-9	33	36	24	-9	-37 ==> 24

6	-2	39	16 ==> 6

42	-18	12	2	-29	1	23 ==> 12

-31	-11	13	39	27 ==> 13

2	37	13	23 ==> 13

41	36	-5	13	39
14	43	-13	5	10
==> 39

-20	16	36	-22 ==> -20

-6	-32	-38	-31	21 ==> -31
---
-112.33,18.97,193.75,163.29,-128.82,-134.86,-14.20 | 193.75, 163.29

0.25,0.86,-0.19,0.62,-0.88,-1.50,0.30
0.41,0.42,0.08,0.24,1.73,-0.89,0.34
| 1.73, 0.86

0.20,0.16,0.02,-0.17,0.05
-0.05,-0.05,-0.09,0.04,-0.09
-0.03,-0.06,-0.08,0.04,-0.03
| 0.20, 0.16

54.52,44.98,138.44,-23.09,-131.39
50.49,-31.72,110.00,19.32,-52.27
| 138.44, 110.00

-0.031,-0.148,0.010,-0.044
-0.408,-1.687,1.272,-2.073
| 1.272, 0.010

2.61,2.89,-19.06,13.10,-2.29,18.03 | 18.03, 13.10

-2.12,-21.47,-1.67,-12.01,-1.01
7.30,1.30,18.19,3.62,5.64
| 18.19, 7.30
---
[0.19, 0.08, -0.02, -0.16, 0.03, -0.07, 0.02] out 0.08
[4.15, -12.72, -11.14, 16.43] out -12.72
[0.121, -0.105, -0.157, 0.034, -0.146, 0.170] out -0.105
[-37.114, 175.834, -124.988, 125.614, 161.225, 165.758, 32.284] out 175.834
[0.091, -0.112, 0.077, -0.044] out -0.112
[-16.9, 0.4, -3.0, 13.4] out 0.4
[-0.101, -0.150, -0.116, -0.121, 0.172, -0.130] out -0.150
---
[[-26 -12  17 -18 -12]
 [ 42  -9  -7  26  11]
 [ 22  -7  -4   5   3]] result: -18

[ 2  6 38  3  1  8  4] result: 8

[  2  18  16 -32 -39  29 -29] result: 29

[[ 13  -7   0  25  42]
 [ 15 -10   0  27  45]
 [ 19 -25   3  22  33]] result: 25

[  5 -19  35  15  -2 -20 -24] result: -20

[[ 26 -36   0 -26   0   7]
 [  3  -7  -5  -9   0   5]] result: 0

[ -2 -29 -35 -35] result: -35

[ 4 40  6 19] result: 6
---
[[ 33 -18   0  11   7  -1]
 [ 13   5  -6  35 -11   3]] Out: -18

[ 15  18 -29 -17   3  -8 -37] Out: 18

[[  1  10 -15   9 -39]
 [ 23  -2   4  28  36]
 [-35  18 -13  17 -30]] Out: 10

[ 16  41   4 -40] Out: 41

[-12   4 -27  35  24] Out: 4

[[ -8  28 -22 -19  21  11]
 [ 38  -2  22  13 -26 -20]] Out: 28

[-37  -9 -34 -25  17] Out: -9
---
-0.018  -0.102   0.007  -0.002   0.047   0.019   0.201 --> 0.201, -0.018

-13.94  -11.60   12.87   -9.91   -1.21    4.52
 -9.96   -4.95   13.26   10.79   -9.92  -10.52
--> 4.52, -9.96

-0.14  -0.09  -0.05   0.18  -0.03  -0.16 --> -0.16, -0.14

 1.35   0.82   0.69   2.30  -1.53  -0.70
 0.04   0.91   0.10   1.34  -0.45  -0.25
 1.40   1.51   1.56   1.99  -0.01   0.42
--> -0.70, 1.40

 171.0   139.3   127.8   143.4  -139.3   156.4 --> 156.4, 171.0

-143.3    14.1  -113.3    67.1    42.0    63.4
 -43.1    26.4   -65.4   -37.2   153.4  -102.9
--> 63.4, -43.1

 -0.19  -16.08    1.26   -6.76    3.11
 -1.99   -4.02   -3.73    3.14  -10.01
 11.78    3.56    4.12   13.84    6.08
--> 3.11, 11.78

-13.6   14.6    8.1   -3.5  -11.2   -0.5    0.0 --> 0.0, -13.6
---
[[-0.005  0.029 -0.034 -0.074]
 [ 0.114  0.079 -0.150 -0.095]
 [ 0.084 -0.153 -0.199 -0.023]] Out: 0.079

[[  24.148   33.529 -148.438  143.249 -116.470]
 [-110.149  127.530   37.201  106.506  140.574]] Out: 37.201

[[ 142.36  152.72 -217.96  115.57  244.83 -193.73  -24.95]
 [ 189.96  245.83 -198.03  170.55  205.21 -124.43  -69.28]
 [ 179.18  153.08 -209.19  126.87  226.90 -161.46   33.97]] Out: 205.21

[[-0.13 -0.13  0.12 -0.17  0.07]
 [-0.04  0.21 -0.01 -0.10 -0.23]
 [ 0.04 -0.14 -0.07  0.21  0.12]] Out: -0.01

[[-18.74  -5.95  13.52  17.20]
 [  7.93  10.19   8.41  15.37]] Out: 10.19

[[-176.10   56.58  185.17  165.26 -192.01  141.67]
 [-157.82    2.87   98.80  174.99 -120.09  152.08]] Out: 174.99
